Each row is followed by its class.
[-207  533 -120  -89  -82   61  107  270  -41  302 -203 -127 -376  176
  -19 -263 -204  -36  271  208  -81 -135 -313  110 -167    2  103  118
   39  107  -34  499 -204] => z_570
[-511  -69 -170 -132   28  173  135  276   -9  -11  283  -93  213  330
  196   92 -303 -434   53  211   90 -120 -625  -51 -100  108   24   21
 -479 -150  -57  740  261] => z_291
[ -41  182  148   21   55 -284  192 -248  155  352   14 -185  218   29
  302 -131 -384 -270  -32  334  183   38 -116   98  -34  261 -351  119
    4  241  -33  597  -19] => z_613
[-448  -28 -157  -48  -35  138  235  167  124   28  150  -88  156  436
  263   40 -282 -444   65  332  195  -58 -615  -26  -93  219   18  -20
 -325 -208 -101  744  182] => z_570
[-148  511 -165  -74  -49   84  190  400 -105  230 -222  -30 -421  167
  -83 -225 -130   37  292   81 -111 -161 -286   88 -202  -90  164  108
    1   87   91  405 -309] => z_441
[-414  -78  -55 -131   -1   67  262   85   48  205  178 -124  222  312
  287  -41 -301 -459   83  329  137  -62 -524  -27  -86  149  -22  -10
 -305 -199  -58  725  221] => z_813
[-454  -42 -107  -40  -11  119  204  125   57  190  299  -88  249  358
  287   45 -326 -461   50  352  139  -26 -585   28  -40  136  -17  133
 -234 -114 -102  848  166] => z_299
[-418 -140  -97  -91   16  111  280  166   42  119  180  -82  242  373
  250    7 -269 -429   42  238   89  -57 -496  -13  -34   83   33    9
 -308 -238  -26  711  140] => z_299
[-246  543  -97 -228  -48  -21  -59  120  -70  244 -174 -211 -308  186
  -50 -392 -216  -46  495  149  -62  -49 -240   20 -240   44   39  -70
  -67   66 -167  274 -145] => z_296
[ -90  259  105   86   12 -282  248 -214  148  277  -73  -89  171  165
  341 -136 -364 -248  -67  378  214  -23 -268   94  -92  300 -296  160
   16  179   11  646  -25] => z_618
[-521 -133  -99 -128  -30  150  113  181   39  -41  273 -122  263  353
  224   37 -369 -521   59  259  122 -106 -638  -26  -66  195   -1  -24
 -421 -193 -104  732  261] => z_613
[-484  -98 -153  -90   10   92  165  278   92   56  224 -135  254  343
  226   38 -291 -437   55  234   80  -68 -616   37  -80  165   12   -4
 -362 -144    6  791  265] => z_291
[ -37   38  173  129  -10 -210  -98 -383  374  249  145 -214  272  -98
  272  116 -324 -134  -88  359  166  -11 -197  181  -66  298 -242  230
    0  376  -57  458  196] => z_395
[-351  579  -57 -233  -15  -90   60  101  -42  386 -136 -291 -330  245
   36 -522 -292 -147  448  347  -85   29 -263  -96 -267  109  -67    6
   72  -15 -270  394  -97] => z_299
[-122  -46  284  -81   97 -503   71 -327  169  654   51 -423  373  125
  228 -366 -387 -255  -94  345   -2  228  232  -40   30  175 -339  -38
   52  244  -34  486   62] => z_787
[-499 -166 -127 -111   25  142  138  229   11   26  255 -121  232  265
  214   62 -319 -444  102  228   64 -130 -603   -2 -122   92    1   44
 -422 -142  -15  738  250] => z_787
[ -71   38  231   24   79 -315  -36 -382  276  433  131 -306  392  -29
  248 -111 -418 -166  -36  329   80  120   26   47  -24  220 -296  157
  -38  315  -95  452  142] => z_299
[-113   17  303  -99  120 -512  109 -329  160  652   24 -375  426   99
  250 -362 -391 -233  -49  365    5  178  200  -65   10  176 -377  -79
   12  256  -16  428  122] => z_813
[-126  224  145   62   42 -304  236 -224  171  274   -8 -155  178  175
  340 -117 -356 -267  -78  369  175  -15 -227   61  -98  295 -249  169
    4  207   13  638   -6] => z_441
[-522  -99 -203 -126   -7  186   98  206   34  -89  250 -138  172  271
  238  110 -352 -495   72  282  182 -168 -741  -21 -126  189   61   50
 -462 -219 -121  738  293] => z_291
[-122  508 -109  -26  -12   62  266  392 -130  257 -285  -11 -343  188
  -96 -266 -126   51  182    7 -191 -186 -208   74 -131 -124  150   89
   35   87  237  396 -362] => z_613
[-348  620  -70 -157  -90  -26    0  154  -25  341 -206 -259 -425  286
   -7 -435 -300 -124  409  341  -19  -63 -347  -88 -296  124   22   25
  -27   24 -254  394 -156] => z_618
[-254  498  -70 -169   58  -44  161  268 -133  388 -259 -173 -272  214
  -64 -459 -161  -24  351  120 -222 -108 -132  -65 -199  -70   29  -25
    5   67   89  324 -231] => z_787
[ -83   59  306  -92   89 -476   50 -371  181  568   53 -319  379   82
  240 -304 -321 -221   -7  348    3  159  160   -6    2  190 -369  -68
   10  321  -46  404  127] => z_813
[-123    9  309 -105  119 -529  106 -374  174  592   49 -366  423  116
  210 -322 -342 -247  -16  382  -18  167  217  -62   -2  193 -369  -72
   -8  289  -27  414  118] => z_570
[-315  626  -84 -236  -66  -55  121   99  -39  268 -170 -221 -269  287
   37 -384 -322 -134  375  328   10  -18 -311 -129 -288  186  -17  -24
  -81  -30 -256  380  -89] => z_581
[-540 -198  -44 -184   44   22  129  198   33  170  266 -237  347  282
  238  -85 -365 -523   18  233  -12    0 -526   29  -47  149  -46  -58
 -280 -160  -17  786  310] => z_813
[ -66   97  143   76   54 -297   10 -342  303  252  120 -202  342  -12
  258    3 -305 -175  -22  360  161    6 -178   52  -56  302 -309  171
  -90  329  -30  457  210] => z_395
[-123   -7  325 -107   69 -456   11 -342  160  691   83 -404  389   94
  204 -339 -387 -239  -82  381  -26  177  242  -28   54  125 -308  -49
   61  297  -33  427   87] => z_813
[-367  598  -89 -189 -118   33  -24  117  -46  221 -142 -163 -390  344
  -10 -394 -284 -147  417  292   15  -43 -413  -29 -243  188   60   -5
  -27  -57 -329  371 -185] => z_570
[-132  545 -149 -111  -63   90   76  281  -87  175 -260 -112 -349  172
  -29 -272 -181   59  320   96  -67 -207 -290   70 -206  -39  153   28
  -67   47   10  320 -245] => z_296
[-412  -74  -99  -84   13  101  225  123   66  134  180 -108  185  381
  266  -55 -271 -452   78  322  122  -45 -520  -21  -52  140  -23    7
 -255 -209  -82  732  171] => z_299
[-132  154  122  102   42 -265  247 -285  205  265  -12 -144  199  135
  345  -85 -376 -281 -128  372  191  -19 -282  101  -74  293 -288  257
    9  167   21  675  -47] => z_787
[ -83  219  164   -1   64 -339  302 -226  129  401  -41 -203  186  140
  311 -226 -371 -269  -43  408  109   -1 -124    5  -59  247 -290  110
   11  157  -34  613    0] => z_299
[ -37   20  261  -81   76 -438   42 -359  172  632   79 -403  370   39
  204 -307 -378 -208  -78  378   19  180  244  -24   39  180 -328  -45
   64  303  -86  434   73] => z_299
[-178  618 -152 -171  -75   42   25  160  -41  304 -221 -181 -431  151
  -32 -319 -206  -34  420  309  -25  -55 -232   50 -237   -9   17  110
  -26  166 -182  444 -169] => z_787
[-324  695  -51 -226 -154  -27  -54   99  -57  202 -184 -214 -423  255
   22 -398 -282 -111  507  274   41 -121 -384  -30 -323  167  117  -33
 -104   -6 -261  331 -133] => z_296
[-541  -94  -68 -208   57   64   95  136   -8   42  249 -168  285  324
  222  -58 -329 -481  160  275   48  -16 -521  -56 -149  141  -77  -44
 -438 -139 -111  726  324] => z_570
[-486 -130  -90 -176   63    9  167  140   47  172  231 -202  314  255
  239  -32 -288 -477  115  247   10    8 -493   29  -71  115  -74  -29
 -283 -137    2  764  273] => z_787
[-397   62 -165  -11   31   87  246  143   50  213  289  -55  169  376
  254   79 -240 -381  175  452  147  -13 -598   46 -141   67  -83  200
 -270   -7  -96  899  174] => z_299
[-440  -84 -125 -108   26   78  268  179   49  186  202 -169  204  310
  237   -5 -291 -508   78  364  153  -24 -529  -70  -72  143  -26   80
 -313 -163  -79  799  198] => z_441
[ -91  148  204   54   22 -310    7 -394  298  322   81 -219  352    6
  250  -34 -333 -169   23  350  111   29 -111   43  -48  272 -222  185
  -56  336  -22  423  168] => z_395
[ -74  218  101   41   46 -274  198 -225  179  284    5 -195  206   93
  286  -76 -369 -239  -69  354  207   52 -157   43  -80  287 -308  135
  -27  229  -33  597  -12] => z_441
[-137  564 -184  -74 -107   90   29  249  -25  293 -207 -117 -455  113
  -14 -233 -169   18  320  245   -5 -129 -360  122 -224  -15  106  138
   52  126  -89  434 -232] => z_581
[-507 -148  -78 -211   67   32  112  182   43  156  217 -225  328  289
  244  -90 -330 -487  105  249  -23  -16 -527    9  -77  130  -58  -45
 -337 -115  -71  766  327] => z_581
[-241  670 -136 -125  -48  -24  119  241  -60  314 -238 -151 -415  224
   -1 -339 -166  -30  409  281  -22 -159 -333  -47 -305   65   84    2
  -58   90  -58  383 -170] => z_291
[-432 -137  -96 -122   85   29  190  200   35  144  195 -119  358  312
  221  -30 -248 -400   54  168  -35  -39 -500   59  -28   59  -48   -7
 -278 -108  107  747  222] => z_581
[-153  608 -105 -128  -51   28  126  205  -51  286 -222 -111 -356  159
  -20 -313 -152   15  427  180  -94 -149 -261   49 -212  -29   54   65
   10  110  -24  347 -204] => z_296
[-121  481 -198  -39  -57  136  148  319  -21  209 -196  -54 -374  102
  -88 -174 -167   43  247  142 -101 -139 -313   94 -192  -54   66   99
   -3  132   17  425 -244] => z_299
[-483 -169 -110  -91   33   61  165  277   84  159  212 -158  304  287
  224  -30 -272 -435  -11  181   19  -42 -570   64  -36  124    8    2
 -277 -142   92  803  247] => z_613
[ -95  246  128   41   59 -293  189 -264  175  291  -42 -195  224  121
  349 -142 -367 -254  -20  348  189   -1 -193   90  -77  270 -314  115
   -6  218   13  615    3] => z_296
[-109  217  155   20   76 -289  226 -283  140  332  -16 -184  236  183
  343 -177 -385 -263  -60  342  121   18 -183   76  -33  265 -292  173
   12  205  -29  648  -17] => z_395
[-139  550  -97 -156  -41   42   72  212  -98  285 -261 -114 -296  161
  -63 -356 -204   31  353  121 -140 -113 -159   55 -153  -59   40   40
   14  106  -33  306 -232] => z_618
[-286  553 -122 -163    1  -26  124  311 -109  330 -234 -211 -371  182
  -48 -376 -202  -64  371  205  -84  -98 -272 -108 -296   19   88   10
  -94   73  -49  393 -153] => z_441
[-530 -126 -171 -126  -36  146  132  208   80  -33  273 -135  199  289
  255   94 -340 -500   76  293  157 -136 -701  -15 -129  184   24   -9
 -429 -186  -70  762  313] => z_291
[-536 -128 -147  -67  -54  170  109  192   74  -45  322 -111  188  319
  228  129 -358 -483   60  300  161 -129 -724  -10 -133  157   15   52
 -445 -164  -97  802  251] => z_299
[-263  617 -138  -98 -102   -1   85  218  -28  239 -257 -167 -402  230
   13 -304 -208  -42  348  281   20 -143 -362  -28 -307   79   97   29
  -83   48  -42  432 -162] => z_787
[-325  650  -90 -181 -170   55  -23   94  -39  140 -201 -114 -400  349
   30 -340 -283  -80  447  285   68 -124 -458   -6 -274  205   85  -29
  -87  -71 -343  318 -182] => z_570
[-514  -84 -126 -150   -6  145   84  185   -1  -64  269 -162  195  345
  239   50 -326 -489  116  227  137 -152 -624  -40 -116  156   57  -45
 -480 -160  -72  715  247] => z_395
[ -83   89  177  140   -7 -269  -18 -359  357  264  165 -151  289   26
  268   69 -330 -144  -17  374  182  -37 -201  108  -96  284 -213  193
  -93  358  -29  476  174] => z_299
[ -93   10  345  -73   99 -515  132 -364  165  656   85 -374  413   88
  283 -378 -376 -256 -101  358  -18  209  237  -37   55  203 -377  -15
  159  210  -38  444   56] => z_299
[-463 -152  -21 -158   44   18  187   83   50  288  192 -201  299  346
  277 -124 -324 -504   96  322   54   14 -450  -32  -50  100  -64    6
 -289 -142  -75  771  197] => z_581
[ -88   26  330 -141   93 -478  200 -284  118  506  -72 -261  469  121
  284 -361 -324 -163  -21  213  -98   68  174  -44   33  138 -278  -94
    2  136   68  318  144] => z_296
[-454 -130  -49  -96   22  134  197  116   94  148  204 -141  205  373
  278  -62 -308 -513   18  310   86  -38 -513  -37   -6  180  -82   47
 -261 -198 -118  767  216] => z_787
[-407  -83 -130 -117   13  102  223  133   72  156  195 -132  234  322
  290  -30 -267 -493   23  339  153  -72 -561   -1  -13  183  -15   86
 -304 -177  -97  801  208] => z_787
[ -98   84  335 -101   37 -453   98 -306  114  428  -49 -259  374  103
  323 -299 -339 -157    4  249  -13    1   48    2    4  187 -250  -50
  -22  112    0  341  187] => z_613
[-196  620 -108  -89 -139   89  130  249  -81  202 -243  -38 -413  255
  -13 -277 -186  -17  310  181  -55 -185 -329   76 -212    1  142  104
    3   72  -22  414 -277] => z_618
[-477  -49 -141 -118   32   35  158  230   83  118  215 -168  261  295
  232   -3 -264 -429  134  297   67  -65 -611   28 -150  157  -28  -18
 -346  -73    4  789  308] => z_296
[-333  528  -16 -233 -178  -18  -44   76  -18  191 -150 -218 -353  319
   52 -389 -296 -174  425  236   23  -62 -349   35 -232  171   76 -103
  -51  -57 -283  363 -145] => z_296
[-337  601   24 -310  -16 -157   65   24  -81  472 -195 -310 -233  256
   46 -547 -347 -121  515  328 -116   33 -163 -134 -263   57  -85  -86
  -25   13 -205  370  -55] => z_395
[ -96  141  141  106  -37 -246  168 -232  191  203   -2 -155  162  135
  335  -59 -360 -265 -118  361  201  -41 -243  134  -80  281 -232  192
    8  203  -23  609  -34] => z_618
[-403  -15 -134  -33   -4  137  255  166  107   55  200  -77  147  367
  270   80 -241 -438   72  352  210 -109 -639  -31  -88  181  -46   76
 -353 -199  -85  752  210] => z_613
[-487  -75 -121 -140   45   45  153  179   38  145  270 -222  201  272
  242   -7 -326 -525   64  296   66   11 -584   19  -71  152  -21   37
 -266 -131  -63  853  263] => z_395
[-132    9  294  -67   81 -461  137 -299  173  607   57 -333  396  100
  233 -303 -361 -270 -131  358   -7  178  140  -44   42  199 -367  -32
   60  258  -12  477  109] => z_813
[-430  -32 -145  -25  -30  153  224  163   74  174  301  -73  206  340
  306  146 -293 -459   12  374  185  -94 -678   82  -23  151   -5  177
 -236 -143 -104  867  152] => z_291
